Here is a tiny trained network, its code and every weight. The questions are about switching its units off for an input and a target symbol, where a switched-off unit gives its printed mean instead of its output.

import numpy as np


def w(rows, s, z=0):
    codes = np.array(rows[::2]) - 128.0
    scale = np.full(codes.shape[1], s)
    scale[-1] = z or s
    return codes * scale


def f(y):
    return np.maximum(y, 0)


def softmax(a):
    e = np.exp(a - a.max(-1, keepdims=True))
    return e / e.sum(-1, keepdims=True)


def log_softmax(a):
    a = a - a.max(-1, keepdims=True)
    return a - np.log(np.exp(a).sum(-1, keepdims=True))


def net(x, mask):
    ids = ['γηξπτφω'.index(c) for c in x.split()]
    T = len(ids)
    res = E[ids] + P[:T]
    r = res
    for j in range(3):
        rows = slice(3 * j, 3 * j + 3)
        q, k, v = (r @ M[0][rows].T for M in (Q, K, V))
        z = softmax(np.where(np.tri(T) > 0, q @ k.T / 3**0.5, -1e9)) @ v
        o = O[0][rows]
        res = res + np.where(mask[j], z, o[:, -1]) @ o[:, :-1]
    y = f(res @ A[0][:, :-1].T + A[0][:, -1])
    res = res + np.where(mask[3:7], y, B[0][:, -1]) @ B[0][:, :-1]
    return log_softmax(res[-1] @ U[:, :-1].T + U[:, -1])


Q, K, V, O, A, B = {}, {}, {}, {}, {}, {}
E = w([
[79,37,112,162,203],'γ',
[172,178,112,165,187],'η',
[123,172,70,163,99],'ξ',
[89,82,164,178,209],'π',
[254,93,121,187,102],'τ',
[124,119,85,128,58],'φ',
[100,147,100,98,178],'ω',
],0.012)
P = w([
[141,109,2,185,170],'0',
[121,111,51,201,133],'1',
[163,55,65,38,219],'2',
[172,138,2,120,185],'3',
[117,131,91,203,108],'4',
[154,58,112,47,190],'5',
[174,151,31,105,167],'6',
[107,155,125,186,86],'7',
[147,72,150,39,166],'8',
[182,166,57,95,140],'9',
[114,131,133,205,66],'10',
],0.0083)
Q[0] = w([
[121,156,111,99,68],'h1',
[78,95,188,195,96],'h1',
[165,104,197,49,167],'h1',
[166,168,49,143,188],'h2',
[139,104,92,76,118],'h2',
[131,177,194,102,127],'h2',
[114,128,254,81,97],'h3',
[136,120,77,114,88],'h3',
[169,94,195,192,82],'h3',
],0.033)
K[0] = w([
[197,125,36,161,110],'h1',
[232,9,164,179,172],'h1',
[21,142,105,143,239],'h1',
[112,207,252,89,115],'h2',
[125,126,121,54,64],'h2',
[238,100,104,157,166],'h2',
[42,69,36,158,220],'h3',
[177,167,92,101,19],'h3',
[189,33,84,215,125],'h3',
],0.023)
V[0] = w([
[209,115,178,161,143],'h1',
[9,125,152,111,108],'h1',
[121,183,144,40,59],'h1',
[65,108,195,86,101],'h2',
[27,217,87,77,168],'h2',
[144,101,86,82,85],'h2',
[150,94,204,157,158],'h3',
[48,40,135,122,115],'h3',
[158,82,140,103,70],'h3',
],0.015)
O[0] = w([
[92,196,182,102,171,108],'h1',
[95,122,2,125,104,16],'h1',
[186,173,78,109,167,2],'h1',
[42,89,148,157,106,9],'h2',
[72,196,88,38,189,204],'h2',
[100,169,124,102,52,138],'h2',
[195,166,169,92,144,55],'h3',
[106,158,193,89,45,62],'h3',
[163,111,87,74,115,102],'h3',
],0.012,0.0087)
A[0] = w([
[127,227,61,215,146,167],'n1',
[192,92,69,70,54,97],'n2',
[153,245,71,227,62,2],'n3',
[186,252,77,254,80,88],'n4',
],0.016,0.0062)
B[0] = w([
[103,197,131,176,94,252],'n1',
[86,123,141,81,66,179],'n2',
[254,131,135,186,78,172],'n3',
[116,31,143,35,214,203],'n4',
],0.021,0.014)
U = w([
[54,89,174,207,6,2],'γ',
[121,189,215,92,130,94],'η',
[238,130,15,172,123,208],'ξ',
[37,19,77,201,131,121],'π',
[118,130,32,3,215,138],'τ',
[159,112,104,70,55,85],'φ',
[68,230,64,136,56,210],'ω',
],0.0043,0.0054)

Each question gives the input, a string of symbols that net reads in full, and the target symbol t.
The units are the heads (3 rows each of Q, K, V and O) and the neurons (one row each of A and B). Each row of codes is followed by its name. A weight is (code - 128) times the scale printed after its matrix; where a second scale follows, it is the last column's (O, A, B and U).
mask holds one flag per unit, heads first, then neurons. A switched-off unit (its flag False) gives its mean, the last column of its rows in O or B, instead of its output. The means were averaged over made-up inputs and are rounded, as every weight is.
A unit's drop is (log p(t) with every unit on - log p(t) with that unit switched off) / (log p(t) with every unit on - log p(t) with every unit switched off).
The circuit of an input: a set's keep is (log p(t) with only the set's units on - log p(t) with every unit switched off) / (log p(t) with every unit on - log p(t) with every unit switched off). Starting from all 7 units, units are removed one at a time, each time the one whose removal leaves the highest keep (on an exact tie, the one counted first), for as long as the keep stays at least 0.8.
circuit, biggest first: the units of the circuit, biggest drop first
top k neurons: the k neurons with the biggest drops, biggest first
which heads matter: for each layer, one digit per head in row order, 1 if its drop is at least 0.15 and else 0, layers parted by /
input τ ω ξ ξ ξ γ τ τ η ξ, target τ: which heads matter : 001
input ξ φ ξ φ, target φ: which heads matter : 110
input ξ ξ ω ξ, target ω: which heads matter : 010
input ω ω ξ η, target ω: which heads matter : 010
input φ ξ ω ω η, target τ: which heads matter : 010
input τ ω τ τ ω γ ω ω η τ, target ω: top 2 neurons : (n1, n2)
input γ γ γ ω ξ ξ ξ ξ ξ ω ξ, target ξ: circuit, biggest first : (n3, h1)
input ξ φ ξ τ π ξ τ ξ γ π, target π: which heads matter : 110
input π ω π ω ω ω ξ ω ω ξ, target ω: circuit, biggest first : (n1, h3)
input ω ξ ξ τ φ τ, target γ: circuit, biggest first : (n2, h2)
input ω ω γ φ ξ γ ξ ω γ ω π, target γ: circuit, biggest first : (h3, h1, h2)
input ξ π π η, target π: which heads matter : 011
input ξ ξ τ ω, target ω: top 2 neurons : (n1, n4)
input ξ ξ ω ξ ω ξ η, target ω: top neuron : (n1)
input ξ γ ξ ω ω ξ γ γ, target π: circuit, biggest first : (n1, h1)
input γ γ ξ ξ ω, target ω: top neuron : (n4)
input τ ω φ, target γ: circuit, biggest first : (n2, h2, h3)
input ξ ξ τ, target φ: circuit, biggest first : (n2, h3, h1)
input ξ ω ξ ω ξ τ η, target τ: circuit, biggest first : (n4, h1)
input τ ω ω γ, target ω: circuit, biggest first : (n4)
input τ ω ξ ω τ φ ξ, target φ: top 2 neurons : (n3, n2)
input γ φ η ξ τ ω ξ γ ω γ, target ω: which heads matter : 100
input ξ γ π τ ξ ξ γ ω ξ φ, target ω: which heads matter : 111
input ξ ξ ω τ ξ ω ξ ξ ξ ξ, target ξ: which heads matter : 101
